[[131 111 130 110 126 117]
 [122 122 123 104 136 127]
 [124 125 135 112 144 136]
 [118 130 137 111 138 135]
 [142 112 125 142 132 128]
 [125 123 132 147 111 127]
 [126 105 132 137 128 135]]
->
[[131 130 126]
 [122 123 136]
 [124 135 144]
 [118 137 138]
 [142 125 132]
 [125 132 111]
 [126 132 128]]

[[131 143 116]
 [122 111 152]
 [124 114 129]
 [135 125 124]
 [129 131 135]
 [128 130 106]
 [139 131 120]
 [144 120 106]
 [130 126 137]
 [131 132 132]
 [131 123 133]
 [126 126 137]]
->
[[131 116]
 [122 152]
 [124 129]
 [135 124]
 [129 135]
 [128 106]
 [139 120]
 [144 106]
 [130 137]
 [131 132]
 [131 133]
 [126 137]]

[[129 145]
 [145 139]
 [144 125]
 [151 143]
 [111 120]
 [121 110]
 [128 145]
 [136 145]
 [148 139]
 [119 140]
 [149 142]
 [110 132]]
->
[[129]
 [145]
 [144]
 [151]
 [111]
 [121]
 [128]
 [136]
 [148]
 [119]
 [149]
 [110]]

[[134 136 132 137 140 120 121 117]
 [141 138 142 137 131 120 113 120]
 [128 133 127 137 149 112 132 106]
 [142 139 143 138 126 118 112 123]
 [117 120 119 121 142 130 144 111]
 [116 114 115 116 139 138 144 120]
 [142 138 140 139 132 117 113 120]]
->
[[134 132 140 121]
 [141 142 131 113]
 [128 127 149 132]
 [142 143 126 112]
 [117 119 142 144]
 [116 115 139 144]
 [142 140 132 113]]

[[149 121 147 147 141 133 135 129 127 151 130 131]
 [114 122 137 118 129 139 125 137 141 124 136 120]]
->
[[149 147 141 135 127 130]
 [114 137 129 125 141 136]]

[[141 137 143 142 142 146 143 140 146 148 141 127 141 142 141]
 [117 116 109 118 119 153 117 116 122 152 113 128 118 117 118]
 [112 116 106 112 113 106 112 116 112 102 112 126 114 115 114]]
->
[[141 143 142 143 146 141 141 141]
 [117 109 119 117 122 113 118 118]
 [112 106 113 112 112 112 114 114]]

[[137 132 140 136 133]
 [134 122 127 134 125]
 [150 145 118 131 130]
 [121 116 135 119 113]
 [106 132 126 127 125]]
->
[[137 140 133]
 [134 127 125]
 [150 118 130]
 [121 135 113]
 [106 126 125]]
---
[[112 132]
 [100 131]
 [107 130]]
->
[[112 132]
 [107 130]
 [100 131]]

[[109 133 115 151  99 155  98 121]
 [126 101 138 105 129 107 149 103]]
->
[[126 101 138 105 129 107 149 103]
 [109 133 115 151  99 155  98 121]]

[[139 120]
 [115 111]
 [146 115]
 [124 123]
 [117 114]
 [137 121]
 [140 119]
 [112 108]
 [133 124]
 [108 102]]
->
[[146 115]
 [140 119]
 [139 120]
 [137 121]
 [133 124]
 [124 123]
 [117 114]
 [115 111]
 [112 108]
 [108 102]]

[[129 132 106]
 [126 126 108]
 [128 130 104]
 [127 124 105]]
->
[[129 132 106]
 [128 130 104]
 [127 124 105]
 [126 126 108]]

[[114 109 136 135 118 104 134 106]
 [104 132 141 137 114 108 152 138]
 [141 148 119 127 133 143 130 154]
 [151 136 116 116 144 157 108 134]]
->
[[151 136 116 116 144 157 108 134]
 [141 148 119 127 133 143 130 154]
 [114 109 136 135 118 104 134 106]
 [104 132 141 137 114 108 152 138]]

[[144 119 114 131 116 115]
 [108 129 133 151 136 133]
 [133 114 114 132 112 116]
 [139 115 114 132 117 112]]
->
[[144 119 114 131 116 115]
 [139 115 114 132 117 112]
 [133 114 114 132 112 116]
 [108 129 133 151 136 133]]

[[110 128 127 128 124 127 129]
 [105 128 127 128 124 127 128]
 [122 128 127 129 125 125 133]
 [109 128 127 128 124 127 129]
 [116 128 129 128 121 124 121]]
->
[[122 128 127 129 125 125 133]
 [116 128 129 128 121 124 121]
 [110 128 127 128 124 127 129]
 [109 128 127 128 124 127 129]
 [105 128 127 128 124 127 128]]

[[117 118 118 116 120 117 147 120 119 120 147 120 129 120 120]
 [118 119 119 116 120 119 112 116 120 119 112 119 126 119 119]
 [138 137 134 138 136 135 139 135 138 140 141 136 127 137 135]
 [134 135 134 137 136 135 140 139 137 142 140 134 128 138 138]
 [139 136 139 141 136 137 108 135 137 135 106 139 128 135 137]]
->
[[139 136 139 141 136 137 108 135 137 135 106 139 128 135 137]
 [138 137 134 138 136 135 139 135 138 140 141 136 127 137 135]
 [134 135 134 137 136 135 140 139 137 142 140 134 128 138 138]
 [118 119 119 116 120 119 112 116 120 119 112 119 126 119 119]
 [117 118 118 116 120 117 147 120 119 120 147 120 129 120 120]]

[[133 141 118 143 143 144 115 116]
 [117 123 116 119 138 116 134 115]
 [116 116 122 107 133 107 141 121]
 [151 124 148 138 108 135 117 148]
 [134 139 128 148 135 149 108 124]]
->
[[151 124 148 138 108 135 117 148]
 [134 139 128 148 135 149 108 124]
 [133 141 118 143 143 144 115 116]
 [117 123 116 119 138 116 134 115]
 [116 116 122 107 133 107 141 121]]
---
[[141 143 141 119 104]
 [156 115 158  98 130]
 [101 133 100 155 135]
 [123 113 123 130 148]]
->
[[141 141 104]
 [156 158 130]
 [101 100 135]
 [123 123 148]]

[[118 128 155 118 122 131]
 [128 128 141 110 143 149]
 [132 128 136 113 145 149]]
->
[[118 155 122]
 [128 141 143]
 [132 136 145]]

[[131 107 129]
 [121 119 116]
 [149 104 147]
 [145 115 145]
 [146 125 148]
 [120 119 117]]
->
[[131 129]
 [121 116]
 [149 147]
 [145 145]
 [146 148]
 [120 117]]

[[127 121 139 101 125 127 142]
 [153 137 135 125 139 150 132]
 [123 116 132 117 114 142 117]
 [139 147 134 133 112 146 123]
 [140 120 138 114 129 140 128]]
->
[[127 139 125 142]
 [153 135 139 132]
 [123 132 114 117]
 [139 134 112 123]
 [140 138 129 128]]

[[134 132 106 126 136 128 120]
 [134 132 105 126 136 128 120]
 [137 131 109 124 140 129 120]
 [137 131 108 125 139 129 119]
 [118 107 125 126 127 135 118]
 [126 107 128 123 135 137 117]
 [117 125 106 130 122 129 121]
 [130 109 128 123 138 136 117]]
->
[[134 106 136 120]
 [134 105 136 120]
 [137 109 140 120]
 [137 108 139 119]
 [118 125 127 118]
 [126 128 135 117]
 [117 106 122 121]
 [130 128 138 117]]

[[141 142 115 143 142 120 119 115 119 119 116 140 142]
 [139 141 119 139 139 119 117 120 119 118 116 135 137]
 [117 115 147 117 119 134 132 131 135 137 138 100 103]
 [118 118 120 115 116 141 137 138 138 138 135 140 143]
 [133 132 150 137 137 120 118 119 120 121 127 106 107]]
->
[[141 115 142 119 119 116 142]
 [139 119 139 117 119 116 137]
 [117 147 119 132 135 138 103]
 [118 120 116 137 138 135 143]
 [133 150 137 118 120 127 107]]
